Here is a tiny trained network, its code and every weight. The questions are about switching its units off for an input and a class, where a switched-off unit gives its printed mean instead of its output.

import numpy as np


def w(rows, s, z=0):
    codes = np.array(rows[::2]) - 128.0
    scale = np.full(codes.shape[1], s)
    scale[-1] = z or s
    return codes * scale


def norm(h):
    return h / np.sqrt((h * h).mean(-1, keepdims=True) + 1e-5)


def f(y):
    return y / 2 * (1 + np.tanh(0.7978845608 * (y + 0.044715 * y**3)))


def log_softmax(a):
    a = a - a.max(-1, keepdims=True)
    return a - np.log(np.exp(a).sum(-1, keepdims=True))


def net(x, mask):
    res = np.array(x, float).reshape(1, 8) / 4 @ E
    u = 0
    for l in range(4):
        y = f(norm(res) @ A[l][:, :-1].T + A[l][:, -1])
        res = res + np.where(mask[u : u + 3], y, B[l][:, -1]) @ B[l][:, :-1]
        u += 3
    return log_softmax(norm(res)[-1] @ U[:, :-1].T + U[:, -1])


A, B = {}, {}
E = w([
[126,123,126,120,127,120,122,126],'x0',
[131,122,136,139,133,119,113,139],'x1',
[132,162,120,127,122,152,170,128],'x2',
[106,117,80,132,193,96,184,30],'x3',
[155,145,181,148,88,181,79,252],'x4',
[129,133,129,129,132,135,133,130],'x5',
[108,51,131,56,146,87,226,234],'x6',
[128,129,126,123,130,129,125,129],'x7',
],0.0035)
A[0] = w([
[195,240,117,216,140,205,17,177,153],'L0N0',
[97,136,141,148,180,62,120,151,106],'L0N1',
[69,127,33,49,3,160,39,69,255],'L0N2',
],0.0028,0.0012)
B[0] = w([
[102,254,165,81,137,104,55,89,252],'L0N0',
[174,161,52,63,152,205,138,24,126],'L0N1',
[196,230,108,211,173,119,103,185,184],'L0N2',
],0.0038,0.0027)
A[1] = w([
[171,136,84,99,85,98,146,60,254],'L1N0',
[143,76,171,82,93,138,131,254,151],'L1N1',
[151,73,128,141,178,73,222,178,142],'L1N2',
],0.0037,0.00098)
B[1] = w([
[237,135,189,94,133,160,85,202,193],'L1N0',
[127,84,149,181,13,139,210,43,254],'L1N1',
[78,114,254,27,109,73,113,52,238],'L1N2',
],0.0038,0.0021)
A[2] = w([
[154,72,126,89,73,196,166,253,81],'L2N0',
[181,197,96,195,169,159,79,113,251],'L2N1',
[81,180,170,135,92,144,212,64,132],'L2N2',
],0.0038,0.0024)
B[2] = w([
[70,64,165,253,14,210,45,84,150],'L2N0',
[196,126,112,127,187,84,117,227,252],'L2N1',
[162,73,110,85,146,62,81,147,171],'L2N2',
],0.0043,0.0038)
A[3] = w([
[194,165,55,181,251,122,154,86,52],'L3N0',
[130,194,11,213,231,81,127,2,3],'L3N1',
[118,53,175,18,87,125,163,146,6],'L3N2',
],0.0035,0.0016)
B[3] = w([
[111,100,86,253,88,133,126,244,241],'L3N0',
[6,41,81,223,23,233,216,210,251],'L3N1',
[175,133,133,99,62,50,116,86,211],'L3N2',
],0.0048,0.002)
U = w([
[222,245,49,236,239,137,61,187,225],'0',
[66,27,122,231,54,226,180,183,229],'1',
[213,58,251,26,34,28,194,34,122],'2',
[77,25,60,26,237,86,234,12,14],'3',
[225,240,218,101,182,210,3,194,2],'4',
],0.0036,0.0024)

Each question gives the input, the list of numbers given to net, and the class t.
The units are the neurons (one row each of A and B). Each row of codes is followed by its name. A weight is (code - 128) times the scale printed after its matrix; where a second scale follows, it is the last column's (A, B and U).
mask holds one flag per neuron, layer by layer. A switched-off neuron (its flag False) gives its mean, the last column of its row in B, instead of its output. The means were averaged over made-up inputs and are rounded, as every weight is.
A unit's drop is (log p(t) with every unit on - log p(t) with that unit switched off) / (log p(t) with every unit on - log p(t) with every unit switched off).
The circuit of an input: a set's keep is (log p(t) with only the set's units on - log p(t) with every unit switched off) / (log p(t) with every unit on - log p(t) with every unit switched off). Starting from all 12 units, units are removed one at a time, each time the one whose removal leaves the highest keep (on an exact tie, the one counted first), for as long as the keep stays at least 0.8.
circuit, biggest first: the units of the circuit, biggest drop first
most important unit: the unit with the biggest drop
k most important neurons: the k neurons with the biggest drops, biggest first
top k neurons in layer l: the k neurons of layer l with the biggest drops, biggest first
drop when u is switched off: that unit's drop, to one decimal
input [-1,-7,7,5,6,-3,4,-7], class 2: most important unit	L1N2
input [-5,-6,2,5,1,5,2,1], class 2: circuit, biggest first	[L1N2, L0N0, L3N1]
input [-4,2,-3,1,5,-6,1,-4], class 2: circuit, biggest first	[L1N1, L3N0]
input [-2,-8,7,5,-1,5,-1,7], class 1: 3 most important neurons	[L3N1, L3N0, L0N0]
input [8,-5,0,4,-1,3,-2,6], class 1: 4 most important neurons	[L3N1, L3N0, L0N0, L2N2]
input [-1,-6,6,2,-7,5,0,7], class 1: 3 most important neurons	[L3N1, L3N0, L1N1]
input [1,-8,-7,4,7,-8,3,-2], class 2: top 2 neurons in layer 1	[L1N1, L1N2]
input [-7,8,-4,3,-5,6,0,6], class 1: 2 most important neurons	[L3N1, L3N0]
input [-3,8,6,4,1,7,3,-6], class 2: drop when L0N0 is switched off	0.1
input [2,1,0,-1,-1,-5,1,-2], class 2: drop when L0N0 is switched off	2.7
input [3,-6,-3,-5,-4,-2,0,8], class 0: drop when L0N2 is switched off	1.3
input [5,4,-2,-2,-4,6,0,5], class 0: top 2 neurons in layer 1	[L1N0, L1N1]
input [0,0,-4,2,-6,2,0,-4], class 1: top 2 neurons in layer 3	[L3N1, L3N0]
input [-7,0,2,2,1,-2,1,-6], class 2: most important unit	L0N0
